Below are the code and all the weights of a small trained network. Each question names an input and a target symbol and asks about switching units off, where a switched-off unit gives its printed mean instead of its output.

import numpy as np


def w(rows, s, z=0):
    codes = np.array(rows[::2]) - 128.0
    scale = np.full(codes.shape[1], s)
    scale[-1] = z or s
    return codes * scale


def f(y):
    return np.maximum(y, 0)


def softmax(a):
    e = np.exp(a - a.max(-1, keepdims=True))
    return e / e.sum(-1, keepdims=True)


def log_softmax(a):
    a = a - a.max(-1, keepdims=True)
    return a - np.log(np.exp(a).sum(-1, keepdims=True))


def net(x, mask):
    ids = ['ΛΞΠΩαεζθμστ'.index(c) for c in x.split()]
    T = len(ids)
    res = E[ids] + P[:T]
    u = 0
    for l in range(3):
        r = res
        for j in range(2):
            rows = slice(2 * j, 2 * j + 2)
            q, k, v = (r @ M[l][rows].T for M in (Q, K, V))
            z = softmax(np.where(np.tri(T) > 0, q @ k.T / 2**0.5, -1e9)) @ v
            o = O[l][rows]
            res = res + np.where(mask[u + j], z, o[:, -1]) @ o[:, :-1]
        u += 2
        y = f(res @ A[l][:, :-1].T + A[l][:, -1])
        res = res + np.where(mask[u : u + 4], y, B[l][:, -1]) @ B[l][:, :-1]
        u += 4
    return log_softmax(res[-1] @ U[:, :-1].T + U[:, -1])


Q, K, V, O, A, B = {}, {}, {}, {}, {}, {}
E = w([
[175,206,143],'Λ',
[116,169,157],'Ξ',
[115,169,156],'Π',
[174,133,120],'Ω',
[105,113,3],'α',
[129,89,99],'ε',
[182,122,141],'ζ',
[59,246,107],'θ',
[174,136,118],'μ',
[114,167,152],'σ',
[60,126,116],'τ',
],0.019)
P = w([
[183,55,215],'0',
[195,70,189],'1',
[92,103,211],'2',
[173,75,155],'3',
[71,101,199],'4',
[151,88,129],'5',
[20,119,139],'6',
[133,80,120],'7',
[11,119,128],'8',
[139,83,115],'9',
[2,118,127],'10',
],0.0042)
Q[0] = w([
[83,164,15],'L0H0',
[50,228,2],'L0H0',
[89,118,100],'L0H1',
[136,65,70],'L0H1',
],0.024)
K[0] = w([
[217,231,125],'L0H0',
[252,180,125],'L0H0',
[93,141,144],'L0H1',
[169,168,142],'L0H1',
],0.03)
V[0] = w([
[102,224,111],'L0H0',
[152,86,71],'L0H0',
[168,253,207],'L0H1',
[130,26,140],'L0H1',
],0.0032)
O[0] = w([
[137,34,191,191],'L0H0',
[68,180,24,86],'L0H0',
[122,1,205,254],'L0H1',
[185,164,92,70],'L0H1',
],0.0026,0.00056)
A[0] = w([
[254,117,120,24],'L0N0',
[29,144,133,50],'L0N1',
[121,90,167,4],'L0N2',
[183,61,206,63],'L0N3',
],0.0081,0.0035)
B[0] = w([
[10,122,76,254],'L0N0',
[144,98,203,209],'L0N1',
[125,136,77,128],'L0N2',
[133,162,75,191],'L0N3',
],0.012,0.0019)
Q[1] = w([
[93,70,113],'L1H0',
[100,185,143],'L1H0',
[38,2,110],'L1H1',
[190,100,94],'L1H1',
],0.021)
K[1] = w([
[140,208,123],'L1H0',
[43,129,129],'L1H0',
[2,10,181],'L1H1',
[132,90,78],'L1H1',
],0.018)
V[1] = w([
[230,199,89],'L1H0',
[2,45,233],'L1H0',
[245,124,57],'L1H1',
[191,103,102],'L1H1',
],0.0039)
O[1] = w([
[147,48,132,116],'L1H0',
[205,234,101,129],'L1H0',
[210,252,109,2],'L1H1',
[124,176,106,17],'L1H1',
],0.0032,0.00063)
A[1] = w([
[254,75,250,105],'L1N0',
[251,84,185,166],'L1N1',
[247,60,105,2],'L1N2',
[71,101,114,186],'L1N3',
],0.0081,0.003)
B[1] = w([
[29,143,59,154],'L1N0',
[209,90,176,179],'L1N1',
[73,138,254,140],'L1N2',
[181,85,146,254],'L1N3',
],0.0087,0.0022)
Q[2] = w([
[113,74,5],'L2H0',
[179,83,152],'L2H0',
[127,149,221],'L2H1',
[140,121,150],'L2H1',
],0.028)
K[2] = w([
[71,5,118],'L2H0',
[199,111,141],'L2H0',
[95,28,130],'L2H1',
[130,105,115],'L2H1',
],0.026)
V[2] = w([
[163,237,49],'L2H0',
[76,189,171],'L2H0',
[219,222,105],'L2H1',
[175,5,90],'L2H1',
],0.014)
O[2] = w([
[140,235,67,252],'L2H0',
[82,183,132,169],'L2H0',
[106,197,60,23],'L2H1',
[71,7,95,156],'L2H1',
],0.015,0.0015)
A[2] = w([
[116,156,74,123],'L2N0',
[43,89,135,101],'L2N1',
[254,91,93,52],'L2N2',
[190,149,81,255],'L2N3',
],0.014,0.0069)
B[2] = w([
[123,139,190,202],'L2N0',
[159,185,121,209],'L2N1',
[149,224,1,191],'L2N2',
[37,65,175,251],'L2N3',
],0.017,0.013)
U = w([
[58,143,161,100],'Λ',
[140,175,147,115],'Ξ',
[144,179,152,124],'Π',
[102,108,113,115],'Ω',
[60,173,54,11],'α',
[174,176,87,220],'ε',
[105,87,112,154],'ζ',
[136,254,144,29],'θ',
[81,55,109,215],'μ',
[136,171,144,95],'σ',
[193,90,195,254],'τ',
],0.0067,0.0073)

Each question gives the input, a string of symbols that net reads in full, and the target symbol t.
The units are the heads (2 rows each of Q, K, V and O) and the neurons (one row each of A and B). Each row of codes is followed by its name. A weight is (code - 128) times the scale printed after its matrix; where a second scale follows, it is the last column's (O, A, B and U).
mask holds one flag per unit, layer by layer, with each layer's heads first. A switched-off unit (its flag False) gives its mean, the last column of its rows in O or B, instead of its output. The means were averaged over made-up inputs and are rounded, as every weight is.
A unit's drop is (log p(t) with every unit on - log p(t) with that unit switched off) / (log p(t) with every unit on - log p(t) with every unit switched off).
The circuit of an input: a set's keep is (log p(t) with only the set's units on - log p(t) with every unit switched off) / (log p(t) with every unit on - log p(t) with every unit switched off). Starting from the 12 units with the biggest drops (on a tie, the unit counted first), units are removed one at a time, each time the one whose removal leaves the highest keep (on an exact tie, the one counted first), for as long as the keep stays at least 0.8.
units of the circuit, in order: the units of the circuit, biggest drop first
most important unit: the unit with the biggest drop
top k neurons: the k neurons with the biggest drops, biggest first
k most important neurons of layer l: the k neurons of layer l with the biggest drops, biggest first
input Ω α τ Ξ, target τ: units of the circuit, in order : L2H1, L1H1
input ε μ θ μ, target θ: units of the circuit, in order : L0N0, L2H1
input Π τ σ ζ Π, target τ: units of the circuit, in order : L2H1
input Π Λ μ μ, target Λ: top 2 neurons : L2N3, L0N3
input Π ε ζ ζ, target ε: units of the circuit, in order : L2N2, L1N1
input ε μ ε μ Λ Λ μ Λ, target Λ: top 3 neurons : L2N3, L0N0, L2N0
input Λ Ω Π Ξ Λ μ ζ Π τ σ Π, target τ: units of the circuit, in order : L2H1, L0N1
input ε σ Λ Ω, target Λ: units of the circuit, in order : L2H1, L2N3, L0N0, L2N0
input τ Π μ ε α Ω, target α: top 4 neurons : L2N2, L0N0, L2N3, L0N1
input Λ μ θ Λ Λ μ ζ θ, target θ: top 2 neurons : L2N3, L2N1
input Ω Λ Λ Ω, target Λ: units of the circuit, in order : L2N3, L2H1, L2N0, L0N1
input μ ε μ μ, target ε: units of the circuit, in order : L2H0, L2N2
input Λ α τ θ ε Λ μ μ θ, target θ: top 2 neurons : L2N1, L2N3
input Λ μ θ σ μ σ, target θ: units of the circuit, in order : L2H0
input Ω ζ ε μ, target ε: top 2 neurons : L2N3, L2N2
input Ω Π μ μ σ Λ μ Π, target Λ: top 2 neurons : L2N3, L2N2
input τ Π τ Ω, target τ: units of the circuit, in order : L0N0, L2H0, L2N2, L2N3
input μ Λ μ ε, target ε: units of the circuit, in order : L2H0, L2N2, L2N3
input τ Π μ ζ ε τ α μ Λ ζ, target Λ: top 3 neurons : L2N3, L0N0, L0N3
input τ ε ε α Λ, target Λ: most important unit : L2H0
input Λ τ Π Ω μ μ, target τ: units of the circuit, in order : L2H0, L0N0, L2N3, L2N2
input μ σ Ξ μ Λ μ μ μ, target Λ: top 4 neurons : L2N3, L0N0, L0N1, L2N0
input μ ζ μ τ Λ μ μ Ω α μ, target α: top 2 neurons : L2N2, L2N3
input Λ Π ζ ε τ ζ, target τ: top 3 neurons : L0N0, L0N3, L0N1
input Ξ μ Λ θ μ ε μ Ω α Ω, target α: top 4 neurons : L2N2, L2N3, L0N0, L0N1
input ζ Ξ θ σ ζ σ σ μ σ τ ε, target ε: top 3 neurons : L2N2, L2N3, L1N3
input μ Π θ μ, target θ: units of the circuit, in order : L2H1
input Ξ Ξ τ ε α Π ε Ξ σ Ω, target ε: 2 most important neurons of layer 1 : L1N3, L1N0
input μ α α μ μ μ, target α: top 2 neurons : L2N2, L0N0
